Below is a small trained network, with its code and all its weights. Each question gives an input and a target symbol and asks what happens when units are switched off, that is, made to give their printed mean instead of their output.

import numpy as np


def w(rows, s, z=0):
    codes = np.array(rows[::2]) - 128.0
    scale = np.full(codes.shape[1], s)
    scale[-1] = z or s
    return codes * scale


def f(y):
    return np.maximum(y, 0)


def softmax(a):
    e = np.exp(a - a.max(-1, keepdims=True))
    return e / e.sum(-1, keepdims=True)


def log_softmax(a):
    a = a - a.max(-1, keepdims=True)
    return a - np.log(np.exp(a).sum(-1, keepdims=True))


def net(x, mask):
    ids = ['δηθλμσφω'.index(c) for c in x.split()]
    T = len(ids)
    res = E[ids] + P[:T]
    u = 0
    for l in range(3):
        q, k, v = (res @ M[l].T for M in (Q, K, V))
        z = softmax(np.where(np.tri(T) > 0, q @ k.T / 3**0.5, -1e9)) @ v
        res = res + np.where(mask[u], z, O[l][:, -1]) @ O[l][:, :-1]
        u += 1
        y = f(res @ A[l][:, :-1].T + A[l][:, -1])
        res = res + np.where(mask[u : u + 12], y, B[l][:, -1]) @ B[l][:, :-1]
        u += 12
    return log_softmax(res[-1] @ U[:, :-1].T + U[:, -1])


Q, K, V, O, A, B = {}, {}, {}, {}, {}, {}
E = w([
[120,183,98,210,101,158,162,96],'δ',
[125,100,149,79,155,129,184,161],'η',
[109,87,156,105,100,157,183,85],'θ',
[66,67,34,82,201,143,89,241],'λ',
[99,156,6,186,108,154,30,111],'μ',
[180,151,174,106,58,113,175,93],'σ',
[158,117,99,136,26,145,77,114],'φ',
[183,123,124,113,114,90,152,233],'ω',
],0.017)
P = w([
[113,105,149,123,148,76,147,110],'0',
[65,179,122,75,51,83,130,124],'1',
[194,109,154,147,165,203,159,186],'2',
[172,162,70,96,99,166,215,83],'3',
[75,170,112,107,39,114,126,118],'4',
[186,105,155,116,158,154,134,167],'5',
[72,122,168,176,167,133,61,129],'6',
[100,206,114,129,64,99,153,160],'7',
[145,136,162,101,183,135,160,155],'8',
[142,137,1,71,68,140,183,98],'9',
],0.015)
Q[0] = w([
[149,212,153,163,59,77,83,92],'0.h1',
[202,131,2,77,62,189,54,165],'0.h1',
[35,133,88,196,176,65,132,119],'0.h1',
],0.0086)
K[0] = w([
[163,121,133,247,69,83,140,107],'0.h1',
[190,82,40,136,117,125,102,131],'0.h1',
[36,188,88,193,193,140,113,141],'0.h1',
],0.012)
V[0] = w([
[152,77,3,151,126,121,187,86],'0.h1',
[147,122,156,213,113,53,77,168],'0.h1',
[167,6,204,107,188,70,115,125],'0.h1',
],0.0053)
O[0] = w([
[82,45,110,147,204,111,157,38,232],'0.h1',
[28,9,119,55,167,131,120,116,60],'0.h1',
[170,138,75,255,167,159,153,155,4],'0.h1',
],0.0067,0.0036)
A[0] = w([
[233,83,227,184,175,139,145,122,76],'0.n1',
[157,152,117,254,186,192,185,175,3],'0.n2',
[147,198,225,106,113,161,61,150,187],'0.n3',
[147,63,118,154,95,191,111,101,166],'0.n4',
[59,120,193,139,144,111,105,181,142],'0.n5',
[81,167,141,141,61,117,158,174,124],'0.n6',
[125,104,43,83,142,125,154,165,156],'0.n7',
[142,161,105,89,126,75,153,109,114],'0.n8',
[176,134,102,164,111,125,119,56,88],'0.n9',
[213,81,95,72,138,135,151,242,162],'0.n10',
[110,156,70,121,93,117,64,142,107],'0.n11',
[101,77,183,166,189,178,194,83,105],'0.n12',
],0.0089,0.0047)
B[0] = w([
[82,1,85,51,94,74,159,134,174],'0.n1',
[46,248,131,97,171,15,126,33,169],'0.n2',
[45,119,198,194,185,228,127,110,184],'0.n3',
[128,177,150,191,80,100,135,122,176],'0.n4',
[132,40,217,162,106,108,149,77,165],'0.n5',
[97,74,67,100,145,96,78,155,193],'0.n6',
[150,231,153,195,58,141,165,87,232],'0.n7',
[105,104,81,132,156,189,158,156,186],'0.n8',
[100,155,201,134,103,203,117,113,162],'0.n9',
[51,144,150,94,100,198,109,32,254],'0.n10',
[167,110,172,151,113,123,210,111,196],'0.n11',
[204,71,136,174,117,120,136,61,154],'0.n12',
],0.0059,0.0082)
Q[1] = w([
[230,130,49,155,92,138,174,128],'1.h1',
[153,254,77,123,110,194,104,143],'1.h1',
[97,123,181,191,135,65,53,145],'1.h1',
],0.0089)
K[1] = w([
[185,20,164,169,184,47,2,70],'1.h1',
[115,185,137,185,161,69,55,192],'1.h1',
[148,239,36,98,67,206,151,56],'1.h1',
],0.0077)
V[1] = w([
[2,68,23,129,210,137,120,151],'1.h1',
[108,128,68,88,53,80,16,124],'1.h1',
[150,102,121,228,39,114,70,89],'1.h1',
],0.0069)
O[1] = w([
[123,84,191,150,146,250,115,190,140],'1.h1',
[21,162,190,71,198,112,226,221,112],'1.h1',
[154,228,145,195,203,179,97,132,252],'1.h1',
],0.011,0.0026)
A[1] = w([
[149,157,165,187,141,190,68,111,59],'1.n1',
[98,157,137,181,59,128,146,121,38],'1.n2',
[125,85,73,114,54,85,183,77,184],'1.n3',
[67,67,147,150,213,106,50,49,112],'1.n4',
[246,92,100,152,164,161,67,111,158],'1.n5',
[169,74,125,155,150,198,92,163,38],'1.n6',
[72,150,95,164,168,168,63,149,85],'1.n7',
[146,83,107,97,198,59,238,82,33],'1.n8',
[92,133,168,1,83,100,140,95,5],'1.n9',
[157,136,173,136,107,75,180,134,157],'1.n10',
[66,81,169,106,128,184,126,104,120],'1.n11',
[213,196,123,209,156,67,159,111,183],'1.n12',
],0.009,0.0026)
B[1] = w([
[180,102,169,58,195,181,124,188,198],'1.n1',
[126,92,130,26,137,127,142,107,209],'1.n2',
[59,114,130,107,81,118,127,180,255],'1.n3',
[123,160,114,71,164,224,226,152,185],'1.n4',
[174,128,70,222,159,178,65,88,172],'1.n5',
[41,104,134,148,59,77,25,202,146],'1.n6',
[164,147,169,191,82,120,162,116,182],'1.n7',
[198,113,29,129,93,178,64,103,160],'1.n8',
[189,93,93,76,183,130,91,148,218],'1.n9',
[154,115,206,202,25,95,140,131,156],'1.n10',
[93,218,105,155,160,108,83,202,236],'1.n11',
[184,199,48,94,132,2,125,179,200],'1.n12',
],0.0069,0.0099)
Q[2] = w([
[149,134,165,174,84,135,203,112],'2.h1',
[158,14,111,54,130,250,254,48],'2.h1',
[184,70,98,92,84,69,149,159],'2.h1',
],0.0052)
K[2] = w([
[166,132,111,223,152,127,238,26],'2.h1',
[210,3,17,129,171,245,248,57],'2.h1',
[158,64,77,102,170,51,249,122],'2.h1',
],0.0039)
V[2] = w([
[150,183,114,215,52,197,172,153],'2.h1',
[214,202,141,117,4,165,123,177],'2.h1',
[11,88,154,242,89,41,85,221],'2.h1',
],0.0043)
O[2] = w([
[16,109,91,95,166,29,149,85,189],'2.h1',
[108,94,153,156,112,114,33,151,252],'2.h1',
[255,24,136,173,80,48,135,179,95],'2.h1',
],0.008,0.0043)
A[2] = w([
[194,98,132,86,133,205,140,45,116],'2.n1',
[130,204,198,168,185,136,140,107,65],'2.n2',
[140,131,64,47,142,35,107,116,107],'2.n3',
[189,168,108,169,186,76,161,106,89],'2.n4',
[108,129,93,5,67,103,190,201,154],'2.n5',
[107,98,84,55,149,88,104,148,2],'2.n6',
[138,78,164,161,28,76,139,119,78],'2.n7',
[75,77,90,102,178,146,137,14,126],'2.n8',
[98,203,254,58,219,100,130,169,78],'2.n9',
[240,157,127,186,157,140,72,145,20],'2.n10',
[79,148,217,162,77,115,195,102,224],'2.n11',
[74,97,137,150,107,160,121,78,128],'2.n12',
],0.0086,0.0042)
B[2] = w([
[155,115,167,70,180,104,154,134,157],'2.n1',
[123,92,78,156,151,147,158,101,177],'2.n2',
[131,127,119,181,129,168,133,201,203],'2.n3',
[190,162,189,177,90,123,131,102,159],'2.n4',
[64,144,123,153,155,100,127,112,252],'2.n5',
[141,131,101,147,128,131,107,143,163],'2.n6',
[79,114,135,123,216,133,144,155,155],'2.n7',
[147,120,158,87,148,108,149,147,173],'2.n8',
[124,111,43,166,105,144,140,152,227],'2.n9',
[116,91,82,120,136,129,110,4,152],'2.n10',
[118,156,175,198,163,141,147,66,168],'2.n11',
[170,93,159,140,80,154,143,151,161],'2.n12',
],0.012,0.014)
U = w([
[97,121,36,125,103,72,85,111,104],'δ',
[132,195,207,200,130,117,135,92,152],'η',
[168,50,86,110,51,118,213,106,189],'θ',
[135,92,98,152,143,166,168,85,2],'λ',
[175,150,182,167,144,219,54,157,142],'μ',
[165,184,146,101,253,148,103,115,98],'σ',
[157,122,86,149,145,134,76,63,87],'φ',
[64,117,189,154,137,87,153,27,235],'ω',
],0.006,0.0039)

Each question gives the input, a string of symbols that net reads in full, and the target symbol t.
The units are the heads (3 rows each of Q, K, V and O) and the neurons (one row each of A and B). Each row of codes is followed by its name. A weight is (code - 128) times the scale printed after its matrix; where a second scale follows, it is the last column's (O, A, B and U).
mask holds one flag per unit, layer by layer, with each layer's heads first. A switched-off unit (its flag False) gives its mean, the last column of its rows in O or B, instead of its output. The means were averaged over made-up inputs and are rounded, as every weight is.
A unit's drop is (log p(t) with every unit on - log p(t) with that unit switched off) / (log p(t) with every unit on - log p(t) with every unit switched off).
The circuit of an input: a set's keep is (log p(t) with only the set's units on - log p(t) with every unit switched off) / (log p(t) with every unit on - log p(t) with every unit switched off). Starting from the 12 units with the biggest drops (on a tie, the unit counted first), units are removed one at a time, each time the one whose removal leaves the highest keep (on an exact tie, the one counted first), for as long as the keep stays at least 0.8.
units of the circuit, in order: the units of the circuit, biggest drop first
most important unit: the unit with the biggest drop
top k neurons: the k neurons with the biggest drops, biggest first
k most important neurons of layer l: the k neurons of layer l with the biggest drops, biggest first
input λ θ λ λ, target μ: units of the circuit, in order	[1.h1, 0.h1]
input δ η σ σ σ φ δ θ, target δ: 4 most important neurons of layer 1	[1.n9, 1.n7, 1.n3, 1.n4]
input λ λ δ μ η φ σ μ, target ω: units of the circuit, in order	[0.h1, 2.n9]
input λ λ φ μ φ, target ω: top 3 neurons	[0.n10, 1.n12, 0.n11]
input ω σ σ σ δ, target δ: most important neuron of layer 1	[1.n9]
input φ μ δ φ, target η: units of the circuit, in order	[1.h1, 0.n4, 2.n4]
input θ λ φ σ, target φ: top 2 neurons	[0.n10, 1.n12]
input θ δ μ θ, target φ: top 2 neurons	[1.n12, 0.n10]
input μ η θ λ φ μ λ ω θ θ, target μ: top 2 neurons	[0.n5, 1.n6]
input μ ω φ θ, target λ: units of the circuit, in order	[1.h1, 2.n9, 0.n10, 2.n2]
input φ λ σ δ θ θ σ, target σ: 2 most important neurons of layer 2	[2.n1, 2.n9]
input σ φ λ μ λ δ λ, target λ: units of the circuit, in order	[0.n5, 2.n9, 1.n4, 1.h1]
input θ θ ω σ σ δ, target η: 3 most important neurons of layer 2	[2.n4, 2.n9, 2.n3]
input θ θ φ λ λ δ η, target μ: 2 most important neurons of layer 1	[1.n6, 1.n4]
input δ ω λ, target λ: most important unit	0.n10
input φ μ ω θ λ φ φ, target φ: units of the circuit, in order	[1.h1, 2.n10, 1.n5, 0.h1]
input σ σ λ θ, target δ: top 3 neurons	[1.n12, 0.n10, 1.n3]
input θ θ ω θ φ λ η, target φ: top 4 neurons	[1.n12, 2.n10, 1.n5, 0.n12]
input μ λ η ω σ, target δ: top 2 neurons	[1.n9, 0.n6]
input λ ω ω δ φ θ λ, target σ: top 3 neurons	[1.n4, 0.n5, 1.n1]
input λ ω μ μ θ θ σ, target λ: 2 most important neurons of layer 0	[0.n3, 0.n7]
input λ ω ω ω, target μ: units of the circuit, in order	[1.h1, 0.h1]
input δ φ φ μ η η μ ω λ φ, target λ: top 3 neurons	[2.n9, 2.n2, 1.n1]
input φ σ μ μ μ σ λ η ω σ, target μ: units of the circuit, in order	[1.h1]
input ω η η φ μ λ μ, target η: units of the circuit, in order	[1.h1, 1.n7]
input μ σ δ σ λ φ φ, target δ: top 2 neurons	[1.n3, 1.n12]
input λ μ θ μ λ θ θ, target λ: 3 most important neurons of layer 2	[2.n9, 2.n2, 2.n5]
input δ η ω σ, target σ: top 2 neurons	[0.n10, 0.n7]
